Here is a tiny trained network, its code and every weight. The questions are about switching its units off for an input and a class, where a switched-off unit gives its printed mean instead of its output.

import numpy as np


def w(rows, s, z=0):
    codes = np.array(rows[::2]) - 128.0
    scale = np.full(codes.shape[1], s)
    scale[-1] = z or s
    return codes * scale


def f(y):
    return y / 2 * (1 + np.tanh(0.7978845608 * (y + 0.044715 * y**3)))


def log_softmax(a):
    a = a - a.max(-1, keepdims=True)
    return a - np.log(np.exp(a).sum(-1, keepdims=True))


def net(x, mask):
    res = np.array(x, float).reshape(1, 8) / 4 @ E
    y = f(res @ A[0][:, :-1].T + A[0][:, -1])
    res = res + np.where(mask, y, B[0][:, -1]) @ B[0][:, :-1]
    return log_softmax(res[-1] @ U[:, :-1].T + U[:, -1])


A, B = {}, {}
E = w([
[134,117,132,151,127,170,147],'x0',
[149,180,171,203,39,93,212],'x1',
[121,129,130,126,134,112,121],'x2',
[132,128,132,128,129,123,122],'x3',
[161,43,186,255,101,221,111],'x4',
[66,166,53,205,68,150,44],'x5',
[133,127,121,132,126,108,121],'x6',
[241,145,59,93,93,144,151],'x7',
],0.0071)
A[0] = w([
[229,127,99,102,103,129,93,144],'n1',
[126,182,180,120,60,139,157,59],'n2',
[100,156,58,168,86,140,102,22],'n3',
[76,234,101,74,152,111,202,128],'n4',
[201,171,90,93,76,135,130,177],'n5',
[163,127,208,95,188,101,198,63],'n6',
[166,143,119,224,69,127,195,204],'n7',
[184,21,176,180,123,117,148,116],'n8',
[205,133,90,101,113,163,87,144],'n9',
[90,186,72,185,128,133,102,72],'n10',
[113,112,122,73,134,160,77,68],'n11',
[120,113,108,96,187,165,111,36],'n12',
[80,204,71,165,107,199,96,145],'n13',
[118,124,113,155,82,100,203,87],'n14',
[119,89,102,86,140,163,101,40],'n15',
[162,78,76,177,114,139,155,253],'n16',
[100,178,166,156,91,87,184,59],'n17',
[160,159,142,108,119,88,72,30],'n18',
[114,195,146,91,150,63,103,210],'n19',
[135,165,82,94,161,112,128,83],'n20',
[118,99,154,150,199,76,146,172],'n21',
[108,169,102,162,93,128,73,42],'n22',
[136,132,156,100,1,117,149,39],'n23',
],0.0096,0.0045)
B[0] = w([
[31,208,165,162,200,146,178,178],'n1',
[123,15,41,195,178,46,154,154],'n2',
[237,172,78,125,123,55,155,161],'n3',
[155,76,182,98,24,99,33,217],'n4',
[21,144,148,105,82,128,85,194],'n5',
[248,202,91,136,190,115,172,187],'n6',
[64,128,170,82,179,94,64,254],'n7',
[177,130,123,97,96,183,56,224],'n8',
[24,132,125,121,191,132,140,173],'n9',
[218,182,120,107,179,145,220,170],'n10',
[120,91,59,191,127,65,155,152],'n11',
[203,74,43,254,178,92,119,147],'n12',
[197,190,191,105,102,70,212,207],'n13',
[138,89,102,151,235,61,110,161],'n14',
[193,45,40,205,203,34,30,142],'n15',
[88,123,157,23,101,106,75,218],'n16',
[99,81,63,183,190,75,69,169],'n17',
[185,71,45,199,198,151,156,124],'n18',
[93,119,159,78,87,135,108,210],'n19',
[131,92,160,130,101,115,51,160],'n20',
[119,214,159,120,163,190,176,170],'n21',
[190,184,147,140,153,107,176,157],'n22',
[180,59,56,199,205,85,107,155],'n23',
],0.0059,0.008)
U = w([
[122,179,149,106,148,159,109,253],'0',
[163,11,2,211,184,79,121,36],'1',
[249,255,123,93,150,165,198,35],'2',
[149,119,175,88,57,178,68,83],'3',
[108,159,151,99,121,178,132,171],'4',
[87,144,127,89,124,161,180,187],'5',
[47,200,155,109,169,176,156,124],'6',
],0.0079,0.0045)

Each question gives the input, the list of numbers given to net, and the class t.
The units are the neurons (one row each of A and B). Each row of codes is followed by its name. A weight is (code - 128) times the scale printed after its matrix; where a second scale follows, it is the last column's (A, B and U).
mask holds one flag per neuron, in row order. A switched-off neuron (its flag False) gives its mean, the last column of its row in B, instead of its output. The means were averaged over made-up inputs and are rounded, as every weight is.
A unit's drop is (log p(t) with every unit on - log p(t) with that unit switched off) / (log p(t) with every unit on - log p(t) with every unit switched off).
The circuit of an input: a set's keep is (log p(t) with only the set's units on - log p(t) with every unit switched off) / (log p(t) with every unit on - log p(t) with every unit switched off). Starting from the 12 units with the biggest drops (on a tie, the unit counted first), units are removed one at a time, each time the one whose removal leaves the highest keep (on an exact tie, the one counted first), for as long as the keep stays at least 0.8.
units of the circuit, in order: the units of the circuit, biggest drop first
most important unit: the unit with the biggest drop
top k neurons: the k neurons with the biggest drops, biggest first
drop when u is switched off: that unit's drop, to one decimal
input [-5,-6,-2,5,-8,-3,-7,8], class 3: top 2 neurons -> n4, n20
input [6,7,-5,-4,2,8,-5,-4], class 2: units of the circuit, in order -> n13, n10
input [1,7,4,-4,-7,-6,8,1], class 1: most important unit -> n17
input [2,-8,5,0,1,1,-4,-8], class 1: units of the circuit, in order -> n12, n15
input [3,0,-2,5,1,7,8,8], class 6: units of the circuit, in order -> n9, n1
input [-7,-1,2,6,-7,3,6,-6], class 3: units of the circuit, in order -> n4, n19
input [1,5,-2,6,-5,7,0,1], class 2: top 2 neurons -> n10, n13
input [5,7,-4,5,1,-5,3,7], class 1: units of the circuit, in order -> n23, n2
input [2,-7,-4,-7,-3,-2,-1,7], class 1: top 3 neurons -> n15, n12, n11
input [4,8,5,6,-2,0,8,-8], class 1: units of the circuit, in order -> n17, n2
input [-1,-6,4,-6,0,6,-3,-3], class 1: units of the circuit, in order -> n15, n11
input [-5,-5,3,7,-2,6,-6,8], class 6: units of the circuit, in order -> n1, n9
input [-3,1,2,-1,-7,2,-4,8], class 6: top 4 neurons -> n1, n9, n5, n8
input [-6,-6,2,8,-8,-7,-2,3], class 3: most important unit -> n4
input [0,-8,-5,8,-7,-6,-3,3], class 1: top 2 neurons -> n12, n15
input [-5,-8,5,-8,3,-7,-3,-5], class 1: top 2 neurons -> n12, n15
input [-7,-7,-6,-8,7,8,3,-2], class 2: top 2 neurons -> n13, n10
input [6,6,5,2,-7,8,0,-2], class 2: top 4 neurons -> n10, n13, n3, n22
input [5,7,1,6,6,6,2,-3], class 1: top 2 neurons -> n2, n17
input [0,-5,-6,-6,-4,-8,-5,0], class 2: most important unit -> n6
input [-6,7,3,7,8,8,1,0], class 2: top 4 neurons -> n13, n10, n22, n3
input [-3,-8,-6,2,-2,3,-8,6], class 1: top 3 neurons -> n15, n12, n11
input [-1,3,-1,3,5,8,2,-5], class 2: drop when n13 is switched off -> 0.2
input [-2,-3,6,-7,2,-8,6,1], class 2: drop when n6 is switched off -> 0.4
input [-3,-1,3,3,2,7,3,-7], class 2: drop when n3 is switched off -> 0.1
input [5,8,-4,2,-3,-5,-3,-6], class 1: drop when n17 is switched off -> 0.2
input [-5,-3,-5,2,-2,-8,5,-7], class 2: top neuron -> n6
